[139 133 157 107 114] --> 133

[130 108 129 105 110 124] --> 124

[139 110 150 106] --> 110

[[137 134 156 144 117 154]
 [138 134 134 133 138 139]
 [122 126 125 123 131 124]] --> 144

[129 106 124 127 122 141] --> 127

[[133 118 124 132 131 122]
 [136 114 126 130 119 126]
 [134 105 124 131 125 122]] --> 133
---
[[145 125 112 143 116 115 140 133 123 124 112 118 128]
 [119 117 104 151 119 128 137 147 132 131 118 114 154]
 [132 123 157 133 118 121 143 131 126 137 112 110 119]
 [140 122 135 135 117 119 146 130 124 133 112 110 121]
 [120 114 104 151 119 122 137 151 129 143 122 108 147]
 [140 130 106 141 122 114 135 131 122 120 116 129 132]]: 116

[[128 128 128 127 128 128 128 129 128 128]
 [133 130 125 129 133 128 127 127 131 126]
 [123 128 126 128 131 125 121 129 129 122]
 [113 128 123 129 138 117 102 132 131 107]
 [130 129 127 128 130 128 128 128 129 127]
 [132 125 125 123 128 126 128 125 123 136]
 [116 149 151 150 135 154 133 138 119 123]]: 138

[[125 126 132 122 126 130 125 130 127 126]
 [129 115 133 106 129 130 124 144 131 126]
 [125 138 136 126 110 148 121 122 129 126]
 [132 129 121 138 137 115 133 122 128 128]
 [130 130 130 127 124 133 128 127 131 127]
 [131 127 125 131 133 123 131 130 129 130]
 [123 126 132 136 137 122 138 131 117 138]
 [132 121 126 113 124 134 122 136 138 121]
 [128 138 128 141 127 128 131 118 127 130]
 [123 124 132 132 138 119 137 131 119 135]]: 131

[[133 136 128 123 126 132 123 141 140 130 140 138 127 135 130 136]
 [122 127 129 125 121 146 117 121 125 131 136 136 128 136 130 134]
 [121 126 124 139 131 142 108 101 127 126 145 126 107 135 121 127]
 [126 132 137 136 121 121 133 120 124 124 119 139 136 131 126 129]
 [114 139 130 130 125 127 128 122 130 116 117 138 131 132 125 106]
 [128 128 132 134 127 132 120 128 129 138 128 126 125 118 116 130]
 [131 133 137 135 120 136 115 124 122 125 129 115 133 128 130 125]
 [127 128 127 132 124 118 138 117 124 135 109 126 138 137 127 119]
 [112 130 129 127 127 122 120 139 131 126 140 140 119 136 124 136]
 [124 125 137 125 124 124 127 136 126 127 130 124 141 138 135 129]]: 138

[[135 142 130 129 134 117 122 125 129 131 131 126 122 125]
 [120 144 150 122 134 120 132 146 126 143 115 113 104 115]
 [120 140 147 124 133 120 131 143 125 143 119 108 104 117]
 [123 153 156 125 131 118 133 146 126 139 119 114 106 124]
 [124 136 144 124 133 120 132 140 122 143 123 103 104 115]
 [121 141 149 127 131 121 130 143 124 142 122 108 106 121]
 [117 150 155 127 131 120 131 149 128 141 118 115 106 123]]: 115

[[119 125 127 134 127 131 131 129]
 [107 130 133 134 139 118 123 130]
 [146 125 122 121 117 134 130 128]
 [125 130 133 128 129 126 128 131]
 [133 134 133 127 127 127 128 127]
 [122 124 124 116 132 122 126 127]
 [131 129 130 141 127 129 128 128]
 [132 133 134 120 130 128 131 125]
 [126 126 125 119 129 132 127 128]]: 132

[[131 130 122 130 125 131 130 119 135 128 129 126 133 107 144]
 [134 131 124 128 125 129 127 132 132 130 128 128 132 131 134]
 [136 129 133 128 129 129 150 145 130 130 128 129 133 143 122]
 [123 128 118 128 123 129 126 127 125 128 129 128 144 133 130]
 [129 131 117 128 124 127 114 115 134 130 130 128 133 116 140]
 [131 130 128 128 129 131 124 134 124 130 127 126 118 146 110]
 [122 127 127 128 129 129 110 145 129 128 128 128 117 156 132]
 [119 127 128 130 127 129 113 145 121 126 130 128 115 140 115]
 [124 130 116 128 122 130 107 138 140 128 126 128 121 150 149]
 [133 129 136 129 131 132 140 112 136 129 128 128 129 118 135]]: 129

[[136 105 143 113 112 119 100 102]
 [111 155 132 140 138 125 130 101]
 [141 101 133 125 111 142 153 157]
 [100 119 115 126 105 153 114 107]
 [102 110 143 156 130 141 141 131]
 [141 151 155 146 145 133 114 130]
 [113 158 154 135 150 122 131 109]]: 122
---
[[116 102 121 135 131 129]
 [125 107 121 141 129 115]
 [116 111 127 132 135 115]] → 135

[[114 136 120 120 136 128]
 [136 139 117 108 110 102]
 [128 124 105 145 124 127]] → 124

[[113 114 153 109]
 [116 117 116 104]
 [101 112 124 106]] → 124

[[144 136 148 142 132]
 [134 138 158 135 136]
 [131 144 137 137 142]] → 137

[[129 129 129 128]
 [140 128 150 132]
 [131 128 135 129]] → 135

[[127 131 136 135]
 [149 128 124 133]
 [104 129 132 139]] → 132
---
[145  98 111 131 150 116] gives 145
[109 136 101 126 140] gives 109
[155 127 111 141] gives 155
[131 137 126 150 128 126 144] gives 131
[138 104 120 101 131] gives 138
[129 137 154 116 132] gives 129
[119 151 150 154 149 143] gives 119
[101 116 113 122 111 131] gives 101
[151 122 128 119 125 127] gives 151
---
[[122, 115, 145, 145, 140],
 [124, 118, 148, 139, 143],
 [123, 155, 140, 120, 125]] result: 139

[[126, 151, 125, 116, 121, 143],
 [135, 123, 129, 122, 127, 126],
 [134, 129, 124, 130, 126, 132]] result: 127

[[113, 128, 128, 140, 143],
 [127, 152, 150, 111, 133],
 [126, 125, 128, 122, 119]] result: 111

[[151, 126, 136, 145, 119],
 [141, 139, 103, 127, 135],
 [142, 107, 115, 130, 141]] result: 127

[[151, 140, 121, 126],
 [139, 129, 142, 107],
 [136, 135, 113, 150]] result: 142

[[109, 133, 107, 133, 144],
 [133, 135, 125, 140, 132],
 [124, 140, 109, 141, 145]] result: 140

[[126, 129, 122, 120, 127],
 [105, 114, 114, 112, 111],
 [138, 141, 132, 135, 138]] result: 112
---
[[129 127 134 125 127 123 127 127 137 129 127 128 130 131]
 [128 129 133 134 129 131 129 122 123 129 126 125 132 130]
 [128 128 130 124 126 131 129 138 118 129 125 126 131 133]
 [127 128 124 134 130 131 129 130 127 129 127 132 126 125]
 [127 129 124 129 130 134 129 128 120 129 134 132 127 118]
 [128 128 134 121 128 131 128 118 121 129 137 123 135 118]
 [129 128 118 126 126 127 127 130 119 125 122 125 124 136]
 [128 129 115 103 125 128 128 123 117 125 129 129 116 125]]: 128

[[122 130 141 141 120 122 108 123 125 133 145]
 [131 130 129 138 135 119 117 128 126 147 140]
 [137 142 143 128 122 120 106 139 132 139 130]
 [127 135 154 133 126 129 111 120 127 146 143]
 [128 139 147 136 119 128 115 118 117 144 155]]: 125

[[122 143 129 133 138 120 112 103 131]
 [129 127 129 127 129 128 128 127 128]
 [126 128 127 126 131 129 127 128 127]
 [125 128 128 125 130 128 127 129 127]
 [128 128 128 128 127 128 127 128 129]]: 112

[[131 127 127 129 128 130 126]
 [128 128 128 128 128 128 128]
 [138 141 135 137 132 120 116]
 [133 128 126 128 127 131 125]
 [105 107 143 129 126 130 107]
 [135 133 120 126 129 132 120]
 [129 129 127 128 127 128 127]
 [130 141 142 145 143 115 130]
 [131 126 135 139 127 125 109]
 [135 136 122 121 127 135 126]]: 128

[[153 115 144 140 123 135 104]
 [107 150 109 116 105 136 153]
 [113 139 104 119 153 109 117]
 [148 104 103 123 112 118 133]
 [149 135 119 139 152 143 153]
 [129 128 142 137 106 112 143]
 [141 119 107 153 152 129 110]
 [135 134 114 109 107 115 120]
 [106 143 142 110 127 138 131]
 [139 132 153 129 132 106 139]
 [129 143 109 128 105 112 143]
 [121 139 146 143 124 151 136]]: 123
---
[[113 146 132 153]
 [148 133 137 102]]	133

[[144 156 127 148 135]
 [117 133 122 126 133]]	122

[[116 139 134 125 130 109 133]
 [132 131 110 104 104 117 135]]	104

[[118 120 110 132 141 103 109]
 [114 130 120 129 128 140 113]]	128

[[118 121 135 101 109 116 119]
 [138 140 116 134 108 130 102]]	108

[[149 110 155 150]
 [105 128 129 152]]	128

[[107 104 131 111 126]
 [119 136 117 142 107]]	117

[[128 127 130 123 128]
 [122 129  98 132 130]]	98

[[152 137 143 126 139]
 [115 137 120 115 123]]	120
---
[104 157 128 103 141 100 104] -> 128

[[123 131 124 128 126 122 128]
 [120 105 117 128 144 153 108]
 [135 139 144 134 147 116 113]] -> 124

[105 140 132 115] -> 132

[[106 133 115 144 134 141 149]
 [147 116 149 142 139 104 129]] -> 115

[116 109 112 107 121] -> 112

[137 103 151 105 110 149] -> 151

[[111 142 125 111 116 111]
 [115 106 153 126 120 101]] -> 125

[[147 144 129 129 121 102]
 [143 121 139 129 126 124]] -> 129
---
array([125, 117, 128, 103, 111]) out 128, 103

array([109, 142, 119, 128, 137, 105, 134]) out 142, 105

array([[142, 133, 127, 104],
       [122, 140, 126, 133],
       [119, 154, 131, 129]]) out 154, 104

array([115, 108, 154, 107, 121]) out 154, 107

array([147, 106, 136, 115, 110, 132, 121]) out 147, 106

array([[103, 128, 121, 136, 123, 132, 155],
       [107, 120, 132, 139, 123, 121, 147]]) out 155, 103

array([108, 131, 120, 150, 121, 110]) out 150, 108

array([[154, 130, 142, 113],
       [109, 114, 124, 134],
       [130, 118, 131, 118]]) out 154, 109

array([[151, 132, 147, 142, 143, 108],
       [103, 157, 121, 119,  99, 142]]) out 157, 99

array([146, 140, 144, 155, 123]) out 155, 123
---
[[125 118 137 135]
 [126 107 134 126]
 [127 120 129 127]] Answer: 107

[[119 145 117 127]
 [141 136 106 115]] Answer: 136

[[131 125 140 141]
 [145 120 139 152]
 [128 128 128 129]] Answer: 120

[[127 126 128 127]
 [123 132 107 128]
 [119 129 107 128]] Answer: 132

[[119 131 148 130]
 [153 112 110 137]
 [118 135 144 138]] Answer: 112

[[121 130 118 108]
 [141 123 124 103]
 [124 114 127 132]] Answer: 123
